Here is a tiny trained network, its code and every weight. The questions are about switching its units off for an input and a class, where a switched-off unit gives its printed mean instead of its output.

import numpy as np


def w(rows, s, z=0):
    codes = np.array(rows[::2]) - 128.0
    scale = np.full(codes.shape[1], s)
    scale[-1] = z or s
    return codes * scale


def f(y):
    return y / 2 * (1 + np.tanh(0.7978845608 * (y + 0.044715 * y**3)))


def log_softmax(a):
    a = a - a.max(-1, keepdims=True)
    return a - np.log(np.exp(a).sum(-1, keepdims=True))


def net(x, mask):
    res = np.array(x, float).reshape(1, 6) / 4 @ E
    y = f(res @ A[0][:, :-1].T + A[0][:, -1])
    res = res + np.where(mask, y, B[0][:, -1]) @ B[0][:, :-1]
    return log_softmax(res[-1] @ U[:, :-1].T + U[:, -1])


A, B = {}, {}
E = w([
[182,195,57],'x0',
[132,129,131],'x1',
[254,34,138],'x2',
[32,63,57],'x3',
[131,127,130],'x4',
[122,127,119],'x5',
],0.0081)
A[0] = w([
[157,33,98,89],'neuron 0',
[164,123,5,209],'neuron 1',
[201,118,145,179],'neuron 2',
[108,120,118,136],'neuron 3',
[75,94,142,168],'neuron 4',
[94,68,124,96],'neuron 5',
[67,173,163,253],'neuron 6',
[148,225,105,127],'neuron 7',
],0.015,0.0042)
B[0] = w([
[248,35,31,207],'neuron 0',
[130,144,254,228],'neuron 1',
[169,100,246,231],'neuron 2',
[107,123,113,145],'neuron 3',
[70,128,99,198],'neuron 4',
[111,98,30,175],'neuron 5',
[54,237,73,254],'neuron 6',
[249,173,24,210],'neuron 7',
],0.015,0.008)
U = w([
[99,223,183,223],'0',
[226,120,40,146],'1',
[129,2,212,202],'2',
[192,119,211,2],'3',
[50,114,103,46],'4',
],0.0071,0.0056)

Each question gives the input, the list of numbers given to net, and the class t.
The units are the neurons (one row each of A and B). Each row of codes is followed by its name. A weight is (code - 128) times the scale printed after its matrix; where a second scale follows, it is the last column's (A, B and U).
mask holds one flag per neuron, in row order. A switched-off neuron (its flag False) gives its mean, the last column of its row in B, instead of its output. The means were averaged over made-up inputs and are rounded, as every weight is.
A unit's drop is (log p(t) with every unit on - log p(t) with that unit switched off) / (log p(t) with every unit on - log p(t) with every unit switched off).
The circuit of an input: a set's keep is (log p(t) with only the set's units on - log p(t) with every unit switched off) / (log p(t) with every unit on - log p(t) with every unit switched off). Starting from all 8 units, units are removed one at a time, each time the one whose removal leaves the highest keep (on an exact tie, the one counted first), for as long as the keep stays at least 0.8.
units of the circuit, in order: the units of the circuit, biggest drop first
most important unit: the unit with the biggest drop
k most important neurons: the k neurons with the biggest drops, biggest first
drop when u is switched off: that unit's drop, to one decimal
input [4,8,4,5,7,1], class 2: most important unit => neuron 1
input [-4,-4,1,-8,-2,2], class 2: units of the circuit, in order => [neuron 6; neuron 7]
input [6,6,-8,0,3,-5], class 1: 3 most important neurons => [neuron 7; neuron 2; neuron 4]
input [-5,3,5,-3,-8,-2], class 2: units of the circuit, in order => [neuron 7; neuron 6]
input [-6,6,2,3,-2,2], class 1: 3 most important neurons => [neuron 0; neuron 1; neuron 2]
input [-2,5,-3,2,-4,-7], class 4: units of the circuit, in order => [neuron 2; neuron 7]
input [-4,-6,-7,3,-3,-2], class 4: units of the circuit, in order => [neuron 1; neuron 4]
input [1,-7,8,4,-2,0], class 2: 2 most important neurons => [neuron 1; neuron 7]
input [-5,-3,-5,5,5,-7], class 4: units of the circuit, in order => [neuron 5; neuron 4]
input [0,-7,0,7,6,6], class 4: 2 most important neurons => [neuron 7; neuron 2]
input [-2,-7,8,-5,-6,-4], class 2: 3 most important neurons => [neuron 2; neuron 7; neuron 6]
input [-5,3,-6,1,3,2], class 4: 3 most important neurons => [neuron 1; neuron 2; neuron 4]
input [7,-8,1,6,-4,-4], class 2: 2 most important neurons => [neuron 6; neuron 1]
input [6,-8,7,0,4,3], class 3: units of the circuit, in order => [neuron 1]
input [7,-5,2,-7,0,-5], class 3: 2 most important neurons => [neuron 2; neuron 0]
input [-4,1,-1,6,3,-6], class 4: 2 most important neurons => [neuron 7; neuron 4]
input [8,0,2,-1,-1,6], class 3: units of the circuit, in order => [neuron 1; neuron 6]
input [8,-3,0,1,6,6], class 0: 4 most important neurons => [neuron 1; neuron 0; neuron 2; neuron 5]
input [-7,2,3,2,-2,1], class 1: 2 most important neurons => [neuron 0; neuron 1]
input [-4,-3,5,-6,6,1], class 2: 3 most important neurons => [neuron 7; neuron 6; neuron 2]
input [4,6,-6,-8,1,-7], class 1: most important neuron => [neuron 7]
input [2,3,5,-1,7,8], class 3: drop when neuron 4 is switched off => 0.2
input [4,3,2,5,4,4], class 2: drop when neuron 1 is switched off => 0.3
input [4,4,-8,-6,-1,-6], class 1: drop when neuron 7 is switched off => 2.1
